Below is a small trained network, with its code and all its weights. Each question gives an input and a target symbol and asks what happens when units are switched off, that is, made to give their printed mean instead of their output.

import numpy as np


def w(rows, s, z=0):
    codes = np.array(rows[::2]) - 128.0
    scale = np.full(codes.shape[1], s)
    scale[-1] = z or s
    return codes * scale


def f(y):
    return y / 2 * (1 + np.tanh(0.7978845608 * (y + 0.044715 * y**3)))


def softmax(a):
    e = np.exp(a - a.max(-1, keepdims=True))
    return e / e.sum(-1, keepdims=True)


def log_softmax(a):
    a = a - a.max(-1, keepdims=True)
    return a - np.log(np.exp(a).sum(-1, keepdims=True))


def net(x, mask):
    ids = ['βγζθξστφω'.index(c) for c in x.split()]
    T = len(ids)
    res = E[ids] + P[:T]
    r = res
    for j in range(3):
        rows = slice(2 * j, 2 * j + 2)
        q, k, v = (r @ M[0][rows].T for M in (Q, K, V))
        z = softmax(np.where(np.tri(T) > 0, q @ k.T / 2**0.5, -1e9)) @ v
        o = O[0][rows]
        res = res + np.where(mask[j], z, o[:, -1]) @ o[:, :-1]
    y = f(res @ A[0][:, :-1].T + A[0][:, -1])
    res = res + np.where(mask[3:27], y, B[0][:, -1]) @ B[0][:, :-1]
    return log_softmax(res[-1] @ U[:, :-1].T + U[:, -1])


Q, K, V, O, A, B = {}, {}, {}, {}, {}, {}
E = w([
[160,126,17,99,110,245,44,133],'β',
[153,118,177,16,126,153,81,160],'γ',
[218,107,163,29,119,199,103,210],'ζ',
[114,71,207,34,87,145,92,146],'θ',
[132,61,142,112,51,158,133,155],'ξ',
[119,157,133,92,54,75,102,212],'σ',
[194,181,88,20,119,172,93,230],'τ',
[238,59,248,124,115,154,131,121],'φ',
[26,94,152,230,171,107,190,185],'ω',
],0.016)
P = w([
[123,112,5,140,66,61,151,243],'0',
[110,35,130,124,118,99,65,133],'1',
[119,42,147,119,128,109,64,142],'2',
[117,51,143,100,129,139,73,133],'3',
[113,65,144,101,129,146,75,134],'4',
[122,79,141,100,139,163,76,141],'5',
[119,98,129,106,135,172,76,137],'6',
[115,89,153,110,133,184,76,129],'7',
[115,123,147,115,123,167,84,155],'8',
[110,116,166,120,119,176,99,156],'9',
[103,126,166,119,121,186,99,149],'10',
[112,139,169,133,127,195,93,150],'11',
[99,139,185,113,124,201,98,149],'12',
[94,146,191,127,119,204,102,152],'13',
],0.014)
Q[0] = w([
[101,136,118,98,85,155,136,117],'H1',
[198,118,148,26,21,212,6,217],'H1',
[92,143,110,149,212,109,163,112],'H2',
[74,138,106,127,130,105,145,105],'H2',
[100,101,131,109,119,163,108,190],'H3',
[144,163,111,116,97,132,163,81],'H3',
],0.016)
K[0] = w([
[129,254,186,72,79,152,81,108],'H1',
[107,248,214,185,120,217,162,109],'H1',
[75,99,209,173,164,174,97,71],'H2',
[116,109,196,138,217,151,90,122],'H2',
[212,132,81,147,82,124,198,217],'H3',
[90,174,148,90,142,176,60,113],'H3',
],0.01)
V[0] = w([
[167,142,156,107,68,128,137,95],'H1',
[89,165,140,71,137,140,59,166],'H1',
[85,119,169,63,96,59,153,116],'H2',
[165,228,136,119,189,74,136,128],'H2',
[11,195,62,160,104,46,113,82],'H3',
[156,207,93,36,178,102,79,174],'H3',
],0.011)
O[0] = w([
[212,180,34,84,56,50,71,107,104],'H1',
[178,102,128,98,139,125,61,231,187],'H1',
[74,147,187,140,64,75,25,135,113],'H2',
[176,2,149,227,147,42,111,116,89],'H2',
[222,232,222,223,129,174,159,149,133],'H3',
[130,142,150,153,217,5,102,116,254],'H3',
],0.0098,0.016)
A[0] = w([
[107,97,110,133,181,71,93,120,79],'N1',
[128,101,83,115,155,173,121,112,139],'N2',
[215,138,109,69,76,89,97,83,149],'N3',
[75,140,151,102,103,187,96,162,253],'N4',
[148,107,135,124,79,104,95,161,170],'N5',
[124,72,189,210,78,112,73,142,111],'N6',
[74,98,81,100,81,143,150,148,120],'N7',
[185,128,124,136,178,142,147,123,236],'N8',
[134,110,122,125,101,116,111,145,145],'N9',
[171,124,109,146,105,126,94,106,120],'N10',
[103,86,90,88,46,158,179,142,25],'N11',
[77,97,7,125,137,113,120,131,120],'N12',
[177,197,140,130,150,131,189,101,86],'N13',
[123,155,132,164,120,85,150,142,128],'N14',
[143,192,164,114,147,77,155,135,160],'N15',
[72,138,145,131,129,118,176,127,104],'N16',
[197,191,97,157,116,116,172,99,63],'N17',
[123,86,156,130,149,148,128,179,139],'N18',
[145,201,70,143,95,101,161,121,116],'N19',
[181,137,109,88,146,125,76,154,197],'N20',
[153,159,102,141,97,201,143,145,137],'N21',
[174,173,125,171,83,195,161,93,64],'N22',
[189,174,170,66,112,128,155,91,130],'N23',
[172,86,111,166,182,70,138,110,156],'N24',
],0.011,0.0053)
B[0] = w([
[186,103,122,142,144,146,152,135,252],'N1',
[100,94,195,150,115,113,146,141,146],'N2',
[98,157,166,116,160,151,164,102,176],'N3',
[105,136,82,150,86,74,146,93,219],'N4',
[179,130,125,183,106,154,112,75,171],'N5',
[82,105,99,122,130,159,101,140,153],'N6',
[157,191,143,72,133,146,162,97,153],'N7',
[1,119,139,98,80,138,82,140,188],'N8',
[177,158,111,128,106,139,86,80,146],'N9',
[207,140,109,127,101,176,136,167,135],'N10',
[146,105,79,126,136,242,86,173,147],'N11',
[145,134,196,115,113,107,137,145,182],'N12',
[139,166,83,143,66,133,75,186,165],'N13',
[123,116,148,110,154,180,65,92,144],'N14',
[91,91,105,147,139,200,139,120,194],'N15',
[177,116,107,58,106,164,117,126,144],'N16',
[113,197,129,110,132,104,163,108,141],'N17',
[143,112,85,121,125,46,87,142,198],'N18',
[123,91,205,102,95,158,90,135,133],'N19',
[135,88,122,209,92,119,176,81,246],'N20',
[153,77,177,191,186,109,189,105,197],'N21',
[125,166,116,71,162,62,116,208,187],'N22',
[100,108,82,171,147,134,165,108,166],'N23',
[128,190,120,95,153,172,127,130,222],'N24',
],0.0075,0.024)
U = w([
[25,156,137,98,117,169,109,172,255],'β',
[166,62,49,173,48,143,85,147,122],'γ',
[150,137,205,89,77,117,128,122,46],'ζ',
[102,221,98,111,65,107,57,94,79],'θ',
[163,253,158,110,122,231,146,37,218],'ξ',
[129,181,176,154,68,228,10,144,74],'σ',
[196,176,127,103,180,225,76,141,85],'τ',
[166,147,142,80,66,230,78,167,66],'φ',
[169,148,246,145,76,183,152,182,74],'ω',
],0.0042,0.0041)

Each question gives the input, a string of symbols that net reads in full, and the target symbol t.
The units are the heads (2 rows each of Q, K, V and O) and the neurons (one row each of A and B). Each row of codes is followed by its name. A weight is (code - 128) times the scale printed after its matrix; where a second scale follows, it is the last column's (O, A, B and U).
mask holds one flag per unit, heads first, then neurons. A switched-off unit (its flag False) gives its mean, the last column of its rows in O or B, instead of its output. The means were averaged over made-up inputs and are rounded, as every weight is.
A unit's drop is (log p(t) with every unit on - log p(t) with that unit switched off) / (log p(t) with every unit on - log p(t) with every unit switched off).
The circuit of an input: a set's keep is (log p(t) with only the set's units on - log p(t) with every unit switched off) / (log p(t) with every unit on - log p(t) with every unit switched off). Starting from the 12 units with the biggest drops (on a tie, the unit counted first), units are removed one at a time, each time the one whose removal leaves the highest keep (on an exact tie, the one counted first), for as long as the keep stays at least 0.8.
units of the circuit, in order: the units of the circuit, biggest drop first
k most important neurons: the k neurons with the biggest drops, biggest first
input ξ τ τ β τ τ τ τ τ θ ζ τ, target ξ: most important neuron : N7
input φ β τ ω σ γ, target φ: units of the circuit, in order : H3, N11
input ω ω τ ω ω σ τ φ β, target ξ: units of the circuit, in order : H1, N3
input τ τ β σ τ σ ζ, target γ: units of the circuit, in order : N20, H1
input τ ζ σ σ β φ ξ, target τ: units of the circuit, in order : H3, N24, N4, N1
input τ τ σ β τ τ γ, target γ: units of the circuit, in order : N20, H1
input ω ω σ ζ φ θ, target ξ: units of the circuit, in order : H1, H3
input σ β θ φ ω φ τ φ φ θ β θ ω, target σ: units of the circuit, in order : H3, N13, N14, N21
input τ σ θ, target τ: units of the circuit, in order : N24, H3, N4, N1
input ξ τ τ τ τ φ, target ξ: units of the circuit, in order : H1, H2, N3
input ξ ω τ β τ β, target ξ: 2 most important neurons : N7, N8
input γ γ τ ζ ω τ β ω τ β τ β, target γ: 2 most important neurons : N20, N24
input τ ξ σ τ τ τ β τ τ τ σ ξ σ, target τ: 3 most important neurons : N24, N4, N1
input φ τ τ φ τ τ ζ, target φ: 3 most important neurons : N11, N7, N12
input σ β τ τ, target σ: units of the circuit, in order : H3, H2, N21
input γ θ ω τ τ β ζ, target γ: most important neuron : N20
input ω ζ σ, target ω: 2 most important neurons : N21, N8
input β φ β τ, target β: 3 most important neurons : N8, N1, N5
input ω β τ φ ζ σ, target ω: 4 most important neurons : N21, N19, N24, N22
input ζ φ τ τ β τ β ω φ τ φ β, target ζ: 2 most important neurons : N12, N2
